Here is a tiny trained network, its code and every weight. The questions are about switching its units off for an input and a target symbol, where a switched-off unit gives its printed mean instead of its output.

import numpy as np


def w(rows, s, z=0):
    codes = np.array(rows[::2]) - 128.0
    scale = np.full(codes.shape[1], s)
    scale[-1] = z or s
    return codes * scale


def f(y):
    return y / 2 * (1 + np.tanh(0.7978845608 * (y + 0.044715 * y**3)))


def softmax(a):
    e = np.exp(a - a.max(-1, keepdims=True))
    return e / e.sum(-1, keepdims=True)


def log_softmax(a):
    a = a - a.max(-1, keepdims=True)
    return a - np.log(np.exp(a).sum(-1, keepdims=True))


def net(x, mask):
    ids = ['αβδεζηθλμξπτψω'.index(c) for c in x.split()]
    T = len(ids)
    res = E[ids] + P[:T]
    u = 0
    for l in range(3):
        r = res
        for j in range(2):
            rows = slice(4 * j, 4 * j + 4)
            q, k, v = (r @ M[l][rows].T for M in (Q, K, V))
            z = softmax(np.where(np.tri(T) > 0, q @ k.T / 4**0.5, -1e9)) @ v
            o = O[l][rows]
            res = res + np.where(mask[u + j], z, o[:, -1]) @ o[:, :-1]
        u += 2
        y = f(res @ A[l][:, :-1].T + A[l][:, -1])
        res = res + np.where(mask[u : u + 4], y, B[l][:, -1]) @ B[l][:, :-1]
        u += 4
    return log_softmax(res[-1] @ U[:, :-1].T + U[:, -1])


Q, K, V, O, A, B = {}, {}, {}, {}, {}, {}
E = w([
[137,124,114],'α',
[135,127,114],'β',
[172,70,185],'δ',
[135,128,115],'ε',
[132,124,111],'ζ',
[208,178,174],'η',
[134,128,109],'θ',
[165,124,77],'λ',
[112,200,53],'μ',
[168,129,88],'ξ',
[131,131,108],'π',
[168,128,85],'τ',
[30,2,113],'ψ',
[138,127,115],'ω',
],0.0071)
P = w([
[62,165,173],'0',
[172,88,57],'1',
[25,190,200],'2',
[184,68,52],'3',
[25,183,200],'4',
[208,49,44],'5',
[21,184,207],'6',
[221,30,31],'7',
[20,184,209],'8',
[235,15,21],'9',
[30,180,213],'10',
[249,3,11],'11',
[37,176,219],'12',
],0.0037)
Q[0] = w([
[208,44,183],'L0H0',
[158,109,222],'L0H0',
[145,105,108],'L0H0',
[168,90,185],'L0H0',
[63,73,55],'L0H1',
[3,100,4],'L0H1',
[97,51,82],'L0H1',
[107,131,109],'L0H1',
],0.021)
K[0] = w([
[130,50,200],'L0H0',
[181,106,203],'L0H0',
[106,107,126],'L0H0',
[150,89,186],'L0H0',
[66,74,64],'L0H1',
[3,91,58],'L0H1',
[98,55,58],'L0H1',
[111,131,126],'L0H1',
],0.024)
V[0] = w([
[164,251,135],'L0H0',
[119,70,143],'L0H0',
[111,11,155],'L0H0',
[142,136,145],'L0H0',
[154,72,77],'L0H1',
[127,54,253],'L0H1',
[109,180,145],'L0H1',
[117,205,65],'L0H1',
],0.0051)
O[0] = w([
[165,6,254,4],'L0H0',
[98,186,84,179],'L0H0',
[72,249,34,231],'L0H0',
[119,130,146,111],'L0H0',
[49,85,60,196],'L0H1',
[163,31,209,202],'L0H1',
[183,173,168,68],'L0H1',
[139,213,104,45],'L0H1',
],0.0055,0.0018)
A[0] = w([
[9,194,195,113],'L0N0',
[254,231,138,2],'L0N1',
[141,92,136,142],'L0N2',
[236,26,158,132],'L0N3',
],0.0089,0.0039)
B[0] = w([
[166,22,247,254],'L0N0',
[26,43,73,74],'L0N1',
[107,120,118,161],'L0N2',
[91,85,32,115],'L0N3',
],0.011,0.0011)
Q[1] = w([
[128,146,137],'L1H0',
[109,148,126],'L1H0',
[162,116,129],'L1H0',
[48,151,119],'L1H0',
[116,7,212],'L1H1',
[40,191,157],'L1H1',
[104,113,156],'L1H1',
[3,121,231],'L1H1',
],0.024)
K[1] = w([
[80,154,144],'L1H0',
[102,132,124],'L1H0',
[148,117,139],'L1H0',
[107,134,92],'L1H0',
[3,25,85],'L1H1',
[129,224,164],'L1H1',
[101,125,126],'L1H1',
[50,179,147],'L1H1',
],0.028)
V[1] = w([
[142,173,2],'L1H0',
[141,135,73],'L1H0',
[150,122,62],'L1H0',
[122,70,246],'L1H0',
[126,112,132],'L1H1',
[158,144,148],'L1H1',
[216,230,153],'L1H1',
[61,85,88],'L1H1',
],0.0051)
O[1] = w([
[219,2,136,141],'L1H0',
[162,71,117,136],'L1H0',
[162,60,104,142],'L1H0',
[38,243,108,119],'L1H0',
[113,136,129,139],'L1H1',
[155,89,109,96],'L1H1',
[249,28,104,3],'L1H1',
[70,208,165,204],'L1H1',
],0.0055,0.0031)
A[1] = w([
[105,214,108,127],'L1N0',
[102,145,30,38],'L1N1',
[189,50,125,227],'L1N2',
[255,211,172,5],'L1N3',
],0.014,0.0021)
B[1] = w([
[152,176,171,206],'L1N0',
[102,177,71,255],'L1N1',
[90,210,151,189],'L1N2',
[61,1,53,128],'L1N3',
],0.017,0.0034)
Q[2] = w([
[142,125,125],'L2H0',
[18,180,163],'L2H0',
[249,138,124],'L2H0',
[127,105,117],'L2H0',
[12,40,60],'L2H1',
[49,154,156],'L2H1',
[121,167,128],'L2H1',
[84,168,138],'L2H1',
],0.013)
K[2] = w([
[118,133,119],'L2H0',
[185,62,203],'L2H0',
[42,133,71],'L2H0',
[135,151,118],'L2H0',
[107,73,247],'L2H1',
[66,199,160],'L2H1',
[63,135,107],'L2H1',
[48,163,128],'L2H1',
],0.012)
V[2] = w([
[205,49,252],'L2H0',
[95,157,74],'L2H0',
[121,163,97],'L2H0',
[93,139,158],'L2H0',
[128,134,137],'L2H1',
[123,102,100],'L2H1',
[170,126,63],'L2H1',
[187,149,69],'L2H1',
],0.011)
O[2] = w([
[255,59,104,195],'L2H0',
[74,155,140,94],'L2H0',
[91,150,121,103],'L2H0',
[155,148,151,254],'L2H0',
[136,123,126,135],'L2H1',
[118,145,134,106],'L2H1',
[55,161,133,54],'L2H1',
[47,151,129,52],'L2H1',
],0.016,0.0042)
A[2] = w([
[86,4,114,99],'L2N0',
[123,158,157,144],'L2N1',
[119,103,152,252],'L2N2',
[47,51,191,95],'L2N3',
],0.023,0.0021)
B[2] = w([
[90,181,145,254],'L2N0',
[106,90,174,229],'L2N1',
[131,4,171,171],'L2N2',
[102,110,68,168],'L2N3',
],0.028,0.0087)
U = w([
[86,83,111,94],'α',
[140,111,130,96],'β',
[131,139,138,67],'δ',
[109,89,116,102],'ε',
[108,83,114,102],'ζ',
[129,135,137,69],'η',
[133,132,137,69],'θ',
[131,134,135,64],'λ',
[153,208,123,254],'μ',
[129,139,138,65],'ξ',
[149,119,213,135],'π',
[67,254,141,188],'τ',
[129,133,135,66],'ψ',
[188,85,103,209],'ω',
],0.0068,0.0069)

Each question gives the input, a string of symbols that net reads in full, and the target symbol t.
The units are the heads (4 rows each of Q, K, V and O) and the neurons (one row each of A and B). Each row of codes is followed by its name. A weight is (code - 128) times the scale printed after its matrix; where a second scale follows, it is the last column's (O, A, B and U).
mask holds one flag per unit, layer by layer, with each layer's heads first. A switched-off unit (its flag False) gives its mean, the last column of its rows in O or B, instead of its output. The means were averaged over made-up inputs and are rounded, as every weight is.
A unit's drop is (log p(t) with every unit on - log p(t) with that unit switched off) / (log p(t) with every unit on - log p(t) with every unit switched off).
The circuit of an input: a set's keep is (log p(t) with only the set's units on - log p(t) with every unit switched off) / (log p(t) with every unit on - log p(t) with every unit switched off). Starting from the 12 units with the biggest drops (on a tie, the unit counted first), units are removed one at a time, each time the one whose removal leaves the highest keep (on an exact tie, the one counted first), for as long as the keep stays at least 0.8.
circuit, biggest first: the units of the circuit, biggest drop first
top k neurons in layer l: the k neurons of layer l with the biggest drops, biggest first
heads that matter: for each layer, one digit per head in row order, 1 if its drop is at least 0.15 and else 0, layers parted by /
input δ η ψ η τ α ψ π δ ψ ψ δ δ, target π: heads that matter : 00 / 11 / 11
input λ θ ψ ψ η η, target μ: top 2 neurons in layer 2 : L2N2, L2N1
input δ ψ ψ ψ η β, target τ: circuit, biggest first : L2H0
input θ ε ψ λ ψ ψ δ ζ δ ψ μ μ, target μ: top 2 neurons in layer 1 : L1N1, L1N3
input ψ ψ ψ ψ ψ, target π: top 2 neurons in layer 1 : L1N1, L1N2
input μ ζ η ψ ψ ψ λ η η ψ η ψ, target ω: circuit, biggest first : L0H0, L1N1, L2H1, L2H0
input ψ ξ λ δ μ δ η δ π λ, target μ: circuit, biggest first : L2N2, L2N1
input δ η ψ η ψ η θ ψ η, target π: top 2 neurons in layer 1 : L1N0, L1N1
input ψ α δ ψ μ δ θ ψ ψ δ ω λ ζ, target α: heads that matter : 10 / 00 / 01
input ψ ξ ψ μ ψ ω ψ, target π: heads that matter : 00 / 00 / 01
input λ δ η τ μ ψ λ, target α: top 2 neurons in layer 0 : L0N0, L0N3
input ψ ψ ψ δ θ δ ω η ε δ, target ω: circuit, biggest first : L0N3, L0N0, L2H1, L2N0
input δ ψ λ ζ, target τ: heads that matter : 00 / 00 / 11
input δ ψ δ ψ, target μ: top 2 neurons in layer 1 : L1N0, L1N1
input λ π ζ, target α: heads that matter : 01 / 01 / 10
input ε δ ψ ξ, target τ: heads that matter : 00 / 10 / 11
input λ ψ ψ ζ δ η ζ, target π: heads that matter : 01 / 11 / 11
input ψ ω ψ τ ψ λ λ ψ ψ ψ μ π, target τ: heads that matter : 10 / 00 / 11
input τ ψ μ ψ δ ψ η τ ψ ψ ψ ε, target τ: heads that matter : 10 / 00 / 01
input ψ β δ ψ δ δ θ ψ ψ η, target τ: heads that matter : 10 / 00 / 11
input ψ δ ψ ψ δ ψ μ ψ ψ π μ ζ π, target π: top 3 neurons in layer 1 : L1N2, L1N0, L1N3
input ω δ ψ λ π ω μ ψ ψ μ ψ δ, target μ: heads that matter : 10 / 00 / 00
